What each symbol does to the objects:
at | κ ω
naru | pate kodi
pore | nipu sabe
ranu | mete gego
delu | muba govu
nusa | fike kuba
sosa | bera fabo
pozo | sabe deto
bizi | sole kavi
keke | gumi bika
zosi | kilo sosa
gumi | kodi bide
zuvi | gete bide
feze | vava nipu
deto | gizu bera
kiva | gego sole
fike | roze sabe
bena | ranu kiva
sako | mezi bizi
pibe | sako vava
bera | keke supe
mezi | kogo vopu
fino | pibe feze
kavi | bika bika
sole | bide ranu
fave | vopu note
rola | fave toti
kopa | mezi fave
gete | kodi kilo
bika | gaze muba
vava | fike pozo
kodi | keke kavi
kuba | zuvi sole
kogo | toti kopa
vopu | toti deto
pafu | gete bera
mete | kiva sabe
muba | davu fife
kilo | pafu bera
roze | pate fike
govu | fife kilo
fife | pate pafu
supe | kopa rola
bide | bena mete
davu | govu zosi
gizu | toga fino
nipu | bena zuvi
gaze | delu davu
kamo | fino sako
toti | note gizu
gego | naru gete
sabe | sabe fike
pate | gete keke
fabo | supe mezi
mave | nusa roze
note | pafu toga
toga | kamo pibe

In the rows, zero is written as 132.

The rows follow the links: the fewer symbols apart two objects are, the more alike their rows tend to be.

Each row is also shifted at random along 4 hidden directions that mean nothing.

Row, then object:
[ 106,  147,  145,  144,  124,  107,  154,   49,  108,   99,  167,   95,   37,  165,  120,  103,  125,  119,  148,  146,  174,  114,   96,  110,  145,  183,  168,  115,  180,  161,  120,   48,  151,  115,   77,  110,  175,   82,   74,  154,  158,  151,   91,  175,  128,   89,   88,  165,  147,   99,  131,  125,   69,   74,  116,   93,  126]; object kamo
[ 157,  147,  129,  183,  176,  117,  140,   99,  165,  104,  140,  114,   45,  192,  107,  130,  188,  133,  185,  142,  114,  111,  147,  135,  194,  158,  168,  165,  129,  130,  121,   68,  133,  115,   33,  110,  235,  171,   91,   94,  163,  213,  115,  152,  117,   86,   89,  198,  100,   99,  106,  122,   91,   76,  157,   93,  123]; object bide
[ 152,  111,  131,  101,  117,  149,  132,   73,   96,  131,  143,   90,  103,  106,  152,  137,  140,  149,  134,  123,  150,  201,  100,   92,  121,  113,  137,  108,  179,  178,  139,  130,  149,  153,  149,  116,   90,   86,  177,  129,  117,   89,  116,  123,  152,  149,  144,  109,  159,   78,  133,  104,   86,  156,  111,  140,  126]; object muba
[ 112,  161,  148,  147,  143,  115,  101,  133,  140,  120,  129,  114,  127,  128,  133,  102,  100,  145,  148,  157,  158,  139,  111,  140,  146,  150,  123,  141,  115,  118,   97,   83,  161,  111,   81,  128,  157,   90,   95,  112,  141,  117,  101,  177,   98,  126,   92,  162,  139,  142,  124,  122,  117,  112,  130,  122,  122]; object feze
[ 156,  107,  119,  129,  114,  119,  156,   79,  124,  149,  156,  118,   73,  131,  134,  150,  135,  139,  130,  144,  174,  146,   95,  132,  140,  139,  134,   62,  168,  137,  105,  113,  112,  133,  162,  137,  122,   67,  150,  156,  110,  129,  114,  132,  150,  129,  159,  104,  106,   67,  149,  130,  107,  121,   95,  130,  127]; object pate
[ 128,  154,  135,  148,  136,  140,  105,  194,  147,  155,   87,  113,  193,  107,  149,  126,  120,  190,  158,  126,  125,  179,  139,  145,  168,  121,  113,  169,  103,  119,  113,  179,  155,  161,  120,  153,  110,  156,  166,   77,  126,  102,  153,  126,   83,  165,  106,  129,  107,  174,  119,  138,  171,  146,  142,  164,  127]; object bena
[ 149,  103,  154,  215,  160,  166,  101,  157,  118,  141,  125,  119,  182,  128,  131,  146,  109,  223,  142,  163,  159,  164,   82,  137,  164,  106,  118,   96,  128,  114,  123,  120,  160,  179,  115,  119,  152,   85,  118,   99,  124,  120,  118,  112,   62,  127,  123,  144,  102,  142,  116,  175,  124,  118,  118,  157,  118]; object kodi
[ 171,  113,  145,  132,  150,  150,  109,  134,  142,   90,  126,  122,  133,  147,  132,  128,  152,  115,  148,  141,   91,  142,  139,  117,  123,  127,  157,  153,  123,  133,  149,   94,  163,  137,   98,  116,  186,  139,  116,  115,  151,  157,   98,  129,  140,   94,  119,  178,  154,  103,  109,  137,  104,  124,  159,  127,  120]; object gaze
[ 137,  136,  131,  181,  139,  122,  142,   77,  122,  150,  143,   88,   71,  139,  130,  157,  146,  210,  161,  138,  174,  176,  106,  117,  183,  126,  142,  107,  156,  156,  102,  119,  138,  149,   99,  124,  149,  102,  144,   99,  131,  127,  130,  127,  106,  127,  117,  122,   94,   95,  116,  126,  102,  105,  102,  128,  115]; object gego
[ 102,  129,  131,  128,  125,  155,  148,  174,  115,  148,  127,  163,  183,  120,  130,  136,  123,  124,   98,  122,  118,  119,  138,  129,  108,  123,  115,  151,  134,  132,  171,  191,  132,  150,  161,  135,   89,  165,  135,  147,  130,  113,  180,  111,  129,  160,  154,  119,  161,  197,  149,  146,  157,  165,  143,  145,  140]; object mezi
[ 125,  118,  160,  181,  119,  171,   98,  144,  123,  166,  133,  152,  134,  120,  141,  129,  127,  204,  160,  129,  158,  171,   89,  144,  142,  109,  119,  120,  138,  141,  137,  156,  132,  167,  175,  149,  129,  151,  140,  132,  133,  116,  132,  127,  112,  156,  113,  152,  114,  153,   95,  142,  114,  140,   91,  182,  139]; object mave
[ 159,  140,  149,  121,  119,  134,   89,  194,  141,  129,  105,  119,  178,  113,  159,  141,   94,  165,  126,  145,  120,  186,  131,  127,  116,  108,  137,  141,  107,  117,  122,  136,  202,  166,  140,  150,  131,   92,  155,   90,  114,   90,  103,  125,  126,  124,  116,  142,  158,  134,  105,  153,  137,  146,  119,  188,  112]; object govu
[ 121,  134,  127,  152,  168,  124,  116,   58,  126,  133,  180,  131,   72,  129,  120,  139,  157,  144,  145,  149,  165,  117,  125,  124,  138,  125,  121,  124,  132,  163,  128,   98,   98,   81,   86,   96,  150,  121,   98,  123,  143,  136,  115,  163,  137,  144,  135,  158,  137,  102,  121,   82,   86,  132,  123,   78,  135]; object pozo
[ 135,  140,  156,  157,  101,  151,  115,  179,  145,  167,  101,  131,  128,  125,  149,  114,   99,  171,  158,  132,  150,  192,   89,  152,  159,  142,  119,  140,  138,  111,  115,  145,  169,  177,  154,  166,  125,  129,  155,  116,  125,  123,  141,  142,  100,  156,   95,  155,  117,  152,  124,  150,  122,  127,  105,  192,  129]; object kuba
[ 131,  128,  135,  164,  168,  149,   94,  107,  134,  154,  150,  143,  117,  116,  134,  138,  153,  178,  160,  142,  152,  144,  123,  135,  143,  107,   99,  140,  115,  147,  132,  141,  106,  108,  109,  113,  137,  150,  132,  103,  141,  120,  133,  148,  120,  168,  128,  148,  127,  131,  109,   93,  109,  155,  124,  108,  132]; object sabe
[ 172,  119,  139,  193,  176,  127,  119,  149,  162,   95,  136,  148,  128,  182,  109,  152,  166,  147,  161,  156,   98,   69,  160,  154,  159,  133,  172,  130,   93,   99,  120,   70,  123,  128,   86,  122,  248,  160,   73,  120,  157,  212,   99,  121,  108,   62,  124,  179,   82,  119,   94,  173,  147,   74,  161,  110,  119]; object naru
[ 150,   85,  138,  147,  153,  177,  139,   81,  104,  114,  139,  116,  158,  128,  130,  133,  167,  151,  145,  108,  129,  141,  120,  103,  133,  110,  134,  120,  165,  165,  162,  138,  106,  141,  135,   95,  111,  142,  160,  143,  138,  119,  132,   97,  130,  143,  149,  120,  129,  109,  134,  124,  113,  152,  146,  122,  147]; object bika
[ 152,  155,  137,  115,   98,  137,  119,  248,  190,  141,   55,  130,  197,  117,  150,   88,   81,  102,  145,  139,   95,  166,  117,  170,  162,  160,  120,  172,  101,   53,  109,  151,  185,  173,  134,  180,  133,  136,  150,  118,  108,  145,  148,  148,   90,  136,  106,  147,  119,  175,  159,  177,  174,  118,  158,  190,  116]; object sole
[ 153,  134,  126,   71,  105,  131,  129,  150,  132,  129,  111,  115,  146,  107,  155,  128,  113,   99,  111,  129,  122,  185,  127,  116,  109,  127,  125,  125,  144,  131,  124,  138,  172,  145,  155,  145,   93,   87,  178,  128,  115,   93,  119,  128,  158,  142,  137,  112,  169,  100,  149,  123,  122,  155,  125,  167,  125]; object davu
[ 116,  148,  132,  130,  106,  100,  147,   60,  110,  143,  169,  110,   50,  121,  138,  162,  132,  158,  131,  153,  163,  134,  115,  116,  124,  144,  180,  114,  160,  166,  128,  101,  141,  136,  121,  124,  163,   87,   85,  133,  117,  143,  109,  150,  142,   96,  143,  136,  152,  113,  128,  131,  103,  107,  112,  105,  103]; object note

From each start, follow one symbol. Which object do you reach?
Answer with the object's name.
---
[ 148,  152,  113,  117,  127,  111,  143,   99,  162,  150,  118,  104,   73,  124,  136,  128,  137,  116,  157,  143,  143,  167,  119,  129,  165,  153,  121,  142,  143,  122,  108,  116,  132,  119,   91,  140,  133,  114,  150,  111,  114,  147,  138,  164,  128,  148,  130,  139,  119,  103,  153,  100,  105,  127,  132,  117,  115]
κ: kiva
---
[ 109,  141,  114,  102,  132,  105,  147,   96,  113,  140,  162,  138,  133,  106,  133,  153,  134,  114,  105,  133,  148,   96,  157,  125,  101,  126,  123,  119,  129,  153,  131,  148,   91,   98,  146,  124,  101,  120,  120,  146,  124,  110,  138,  133,  160,  146,  173,   94,  149,  140,  152,  100,  154,  154,  130,   87,  133]
ω: bera
---
[ 135,  120,  139,  102,  103,  161,  143,  231,  155,  128,   55,  141,  258,  108,  149,   79,   83,   76,  115,  113,   87,  131,  125,  159,  128,  148,  112,  147,  117,   66,  140,  170,  146,  164,  180,  161,   72,  145,  170,  167,  112,  116,  155,  121,  101,  154,  139,  106,  129,  183,  185,  180,  196,  152,  172,  180,  144]
ω: kavi
---
[ 110,  149,  131,  163,  170,  141,  104,  122,  125,  133,  135,  121,  158,  131,  131,  126,  162,  187,  158,  111,  137,  136,  167,  125,  155,  109,  114,  165,  113,  167,  130,  155,  103,  113,  100,  116,  128,  190,  150,   92,  158,  111,  146,  127,  111,  163,  112,  128,  105,  155,   98,  101,  151,  154,  140,  113,  149]
ω: zuvi
---
[ 116,  141,  129,  131,  123,  113,  145,   79,  114,  137,  159,  132,   88,  125,  129,  162,  153,  145,  132,  139,  134,  106,  140,  122,  111,  134,  167,  142,  149,  168,  159,  131,  114,  129,  128,  119,  162,  143,   85,  139,  130,  158,  131,  135,  144,  107,  158,  137,  152,  146,  120,  129,  124,  122,  145,   90,  115]
ω: gizu
---
[  97,  127,  148,  192,  172,  146,  139,   82,   73,  141,  186,  133,   73,  167,  107,  165,  151,  199,  116,  136,  191,  165,  114,   85,  146,  110,  110,  100,  172,  185,  141,  130,  157,  130,   96,   92,  114,  104,  143,  102,  164,   89,  147,  114,  134,  160,  104,  145,  151,  117,  106,  106,   62,  141,   68,  147,  155]
ω: fabo
---
[  99,  125,  127,  140,  154,  146,  151,  128,   95,  143,  164,  157,  139,  157,  107,  152,  148,  134,  101,  112,  141,  122,  147,  109,  124,  121,  106,  126,  151,  158,  165,  177,  123,  128,  139,  111,   77,  155,  151,  134,  153,  112,  176,  102,  153,  168,  138,  115,  149,  153,  139,  117,  123,  164,  108,  140,  166]
κ: supe
---
[ 166,  140,  119,  116,  100,   89,  147,  152,  168,  140,  121,  120,   95,  133,  139,  142,   95,  105,  115,  168,  149,  149,  111,  151,  151,  157,  133,   77,  130,   80,   76,   97,  164,  143,  131,  160,  148,   39,  134,  136,   99,  146,  111,  151,  131,  104,  137,  120,  112,   83,  164,  155,  131,  103,  110,  154,  108]
ω: kilo
---
[ 129,  141,  132,  175,  187,  145,   91,  109,  132,  131,  150,  139,  126,  139,  124,  140,  166,  182,  164,  134,  138,  128,  151,  131,  151,  106,  115,  162,  104,  158,  134,  128,  107,  101,   76,  107,  161,  181,  121,   87,  159,  127,  129,  137,  119,  149,  118,  157,  114,  139,   91,   94,  122,  145,  139,   98,  133]
κ: nipu
---
[ 150,  159,  130,   85,  109,  103,  133,  212,  166,  132,  111,  139,  128,  141,  136,  128,   74,   60,   88,  163,  128,  167,  125,  137,  122,  150,  109,  115,  118,   72,   99,  116,  210,  133,  127,  159,  112,   49,  150,  125,  111,  120,  123,  155,  150,  127,  118,  137,  170,  113,  165,  146,  120,  130,  109,  185,  118]
ω: sosa
---
[ 100,  147,  150,  151,  122,  118,  145,   48,  102,  119,  168,   90,   50,  139,  126,  102,  113,  146,  143,  149,  193,  144,   78,  109,  141,  175,  147,  104,  178,  167,  116,   65,  152,  121,   91,  109,  138,   57,   93,  152,  138,  115,   98,  185,  116,  121,   95,  152,  149,  101,  138,  117,   69,   94,   97,  107,  128]
ω: vava
---
[ 147,  138,  129,  164,  180,  115,  111,  176,  141,   82,  149,  159,  144,  201,  105,  167,  167,  145,  128,  134,   95,   77,  207,  128,  130,  115,  158,  145,   84,  134,  131,  110,  146,  121,   99,  125,  210,  184,  102,   99,  184,  164,  117,  100,  151,   82,  116,  163,  112,  126,   71,  145,  151,  113,  134,  128,  145]
κ: pafu
---
[ 119,  133,  150,  170,  142,  148,  117,  170,  126,  150,  136,  163,  140,  131,  124,  160,  127,  167,  119,  158,  120,  134,  119,  137,  129,  120,  140,  163,  116,  124,  173,  144,  167,  158,  109,  127,  170,  151,   79,  110,  132,  151,  150,  124,  107,  120,  134,  172,  164,  188,  112,  159,  116,  133,  140,  144,  110]
ω: fave
---
[  66,  111,  143,  141,  124,  171,  164,   57,   48,  148,  159,  102,  152,  116,  140,  105,  132,  183,  125,   86,  187,  158,   98,   92,  128,  128,  116,  105,  202,  208,  152,  179,   98,  147,  175,  104,   18,  131,  176,  165,  138,   49,  163,  111,  122,  198,  126,   72,  137,  152,  148,  107,  124,  168,  100,  131,  173]
κ: mezi
---
[ 131,  145,  108,   79,   98,  100,  171,   94,  140,  153,  153,  138,   77,  112,  135,  156,  131,   79,  112,  144,  124,  116,  134,  135,  104,  152,  157,  135,  154,  137,  150,  134,  123,  124,  149,  138,  127,  113,  103,  161,   97,  164,  142,  146,  168,  112,  179,  115,  165,  130,  169,  127,  132,  129,  147,  102,  108]
κ: vopu
---
[ 140,  120,  116,   90,  120,  137,  133,  141,  167,  145,  123,  177,  146,  120,  135,  115,  152,   64,  139,  109,  113,   91,  159,  173,  109,  135,  108,  137,  113,  114,  138,  154,   58,   97,  193,  159,  116,  189,  161,  176,  131,  150,  146,  141,  171,  164,  165,  121,  113,  133,  144,  110,  168,  158,  148,  123,  156]
ω: sabe
---
[ 138,  111,  116,   98,  102,  139,  158,   88,  136,  163,  145,  157,   96,  118,  140,  127,  151,   89,  135,  108,  151,  127,  121,  152,  115,  134,  112,   96,  158,  140,  130,  159,   62,  111,  211,  151,   87,  153,  180,  194,  119,  133,  146,  132,  186,  166,  168,   96,  113,  103,  155,  102,  138,  150,  110,  133,  153]
κ: pate
---
[ 142,  148,  120,  134,  134,  118,  144,  143,  152,  130,  118,  125,  113,  158,  123,  121,  158,  124,  156,  112,  120,  127,  164,  144,  164,  146,  133,  153,  122,  125,  110,  139,  113,  124,  120,  149,  148,  179,  157,  119,  148,  147,  144,  135,  135,  135,  108,  128,   87,  127,  121,  121,  157,  117,  134,  137,  145]
ω: bide
